Below is a small trained network, with its code and all its weights. Each question gives an input and a class and asks what happens when units are switched off, that is, made to give their printed mean instead of their output.

import numpy as np


def w(rows, s, z=0):
    codes = np.array(rows[::2]) - 128.0
    scale = np.full(codes.shape[1], s)
    scale[-1] = z or s
    return codes * scale


def f(y):
    return y / 2 * (1 + np.tanh(0.7978845608 * (y + 0.044715 * y**3)))


def log_softmax(a):
    a = a - a.max(-1, keepdims=True)
    return a - np.log(np.exp(a).sum(-1, keepdims=True))


def net(x, mask):
    res = np.array(x, float).reshape(1, 5) / 4 @ E
    y = f(res @ A[0][:, :-1].T + A[0][:, -1])
    res = res + np.where(mask, y, B[0][:, -1]) @ B[0][:, :-1]
    return log_softmax(res[-1] @ U[:, :-1].T + U[:, -1])


A, B = {}, {}
E = w([
[86,12,135],'x0',
[128,128,129],'x1',
[189,116,236],'x2',
[30,156,178],'x3',
[128,129,128],'x4',
],0.011)
A[0] = w([
[189,250,136,146],'neuron 1',
[98,196,119,36],'neuron 2',
[162,190,126,168],'neuron 3',
[145,124,141,106],'neuron 4',
[98,134,119,75],'neuron 5',
[59,151,132,129],'neuron 6',
[134,119,139,114],'neuron 7',
[160,247,123,250],'neuron 8',
[79,143,139,118],'neuron 9',
[107,116,126,134],'neuron 10',
[186,101,32,116],'neuron 11',
[102,182,124,59],'neuron 12',
[212,100,167,117],'neuron 13',
[166,185,134,124],'neuron 14',
[121,130,164,76],'neuron 15',
[172,87,152,37],'neuron 16',
[150,97,134,174],'neuron 17',
[128,134,199,37],'neuron 18',
[151,103,143,62],'neuron 19',
[66,150,127,121],'neuron 20',
[122,120,128,132],'neuron 21',
[80,144,123,101],'neuron 22',
[138,128,220,56],'neuron 23',
[167,154,140,142],'neuron 24',
[166,127,146,130],'neuron 25',
[67,158,205,1],'neuron 26',
[123,129,165,81],'neuron 27',
[172,117,146,106],'neuron 28',
[126,172,115,131],'neuron 29',
[145,103,144,53],'neuron 30',
[120,100,123,152],'neuron 31',
[134,115,146,110],'neuron 32',
[96,133,130,117],'neuron 33',
],0.021,0.0084)
B[0] = w([
[225,176,182,240],'neuron 1',
[79,55,176,158],'neuron 2',
[147,135,181,191],'neuron 3',
[140,143,122,133],'neuron 4',
[149,140,134,134],'neuron 5',
[190,93,124,168],'neuron 6',
[127,136,118,129],'neuron 7',
[67,111,242,252],'neuron 8',
[157,94,148,153],'neuron 9',
[157,96,109,138],'neuron 10',
[2,158,127,188],'neuron 11',
[101,75,178,151],'neuron 12',
[212,140,115,184],'neuron 13',
[164,162,161,179],'neuron 14',
[101,137,122,137],'neuron 15',
[167,171,108,147],'neuron 16',
[148,112,78,152],'neuron 17',
[61,130,141,156],'neuron 18',
[139,154,108,134],'neuron 19',
[181,109,130,162],'neuron 20',
[133,120,121,130],'neuron 21',
[170,125,127,149],'neuron 22',
[42,139,118,175],'neuron 23',
[167,161,144,164],'neuron 24',
[164,152,131,152],'neuron 25',
[52,187,105,166],'neuron 26',
[100,140,120,138],'neuron 27',
[169,138,134,151],'neuron 28',
[97,130,162,159],'neuron 29',
[117,159,110,132],'neuron 30',
[158,100,93,144],'neuron 31',
[120,138,111,133],'neuron 32',
[151,108,131,140],'neuron 33',
],0.062,0.022)
U = w([
[75,113,185,224],'0',
[244,80,151,150],'1',
[73,62,3,193],'2',
[202,128,36,42],'3',
[162,12,184,3],'4',
],0.0068,0.011)

Each question gives the input, the list of numbers given to net, and the class t.
The units are the neurons (one row each of A and B). Each row of codes is followed by its name. A weight is (code - 128) times the scale printed after its matrix; where a second scale follows, it is the last column's (A, B and U).
mask holds one flag per neuron, in row order. A switched-off neuron (its flag False) gives its mean, the last column of its row in B, instead of its output. The means were averaged over made-up inputs and are rounded, as every weight is.
A unit's drop is (log p(t) with every unit on - log p(t) with that unit switched off) / (log p(t) with every unit on - log p(t) with every unit switched off).
The circuit of an input: a set's keep is (log p(t) with only the set's units on - log p(t) with every unit switched off) / (log p(t) with every unit on - log p(t) with every unit switched off). Starting from the 12 units with the biggest drops (on a tie, the unit counted first), units are removed one at a time, each time the one whose removal leaves the highest keep (on an exact tie, the one counted first), for as long as the keep stays at least 0.8.
circuit, biggest first: the units of the circuit, biggest drop first
unit that matters most: the unit with the biggest drop
k most important neurons: the k neurons with the biggest drops, biggest first
drop when u is switched off: that unit's drop, to one decimal
input [4,6,-4,1,2], class 1: unit that matters most => neuron 8
input [0,7,0,8,7], class 4: 3 most important neurons => neuron 6; neuron 11; neuron 20
input [1,-2,1,0,-4], class 3: circuit, biggest first => neuron 8; neuron 1; neuron 2
input [-4,6,0,6,4], class 4: 3 most important neurons => neuron 11; neuron 6; neuron 20
input [-3,-8,1,0,-1], class 1: 4 most important neurons => neuron 11; neuron 23; neuron 26; neuron 1
input [8,2,-1,-7,3], class 2: 2 most important neurons => neuron 11; neuron 1
input [4,6,1,0,3], class 3: 3 most important neurons => neuron 8; neuron 11; neuron 1
input [7,4,0,3,8], class 1: 2 most important neurons => neuron 8; neuron 11
input [-8,8,1,-2,-5], class 1: 3 most important neurons => neuron 1; neuron 23; neuron 11
input [-2,1,-5,1,1], class 4: 2 most important neurons => neuron 26; neuron 23
input [3,2,1,-6,5], class 3: 2 most important neurons => neuron 8; neuron 13
input [4,-3,4,3,8], class 2: 2 most important neurons => neuron 8; neuron 1
input [1,5,1,-2,8], class 3: drop when neuron 8 is switched off => 0.6
input [1,6,5,-2,-1], class 3: drop when neuron 8 is switched off => 0.3
input [-5,7,-7,1,-8], class 4: drop when neuron 26 is switched off => 0.1
input [5,1,-2,-7,-6], class 2: most important neuron => neuron 8
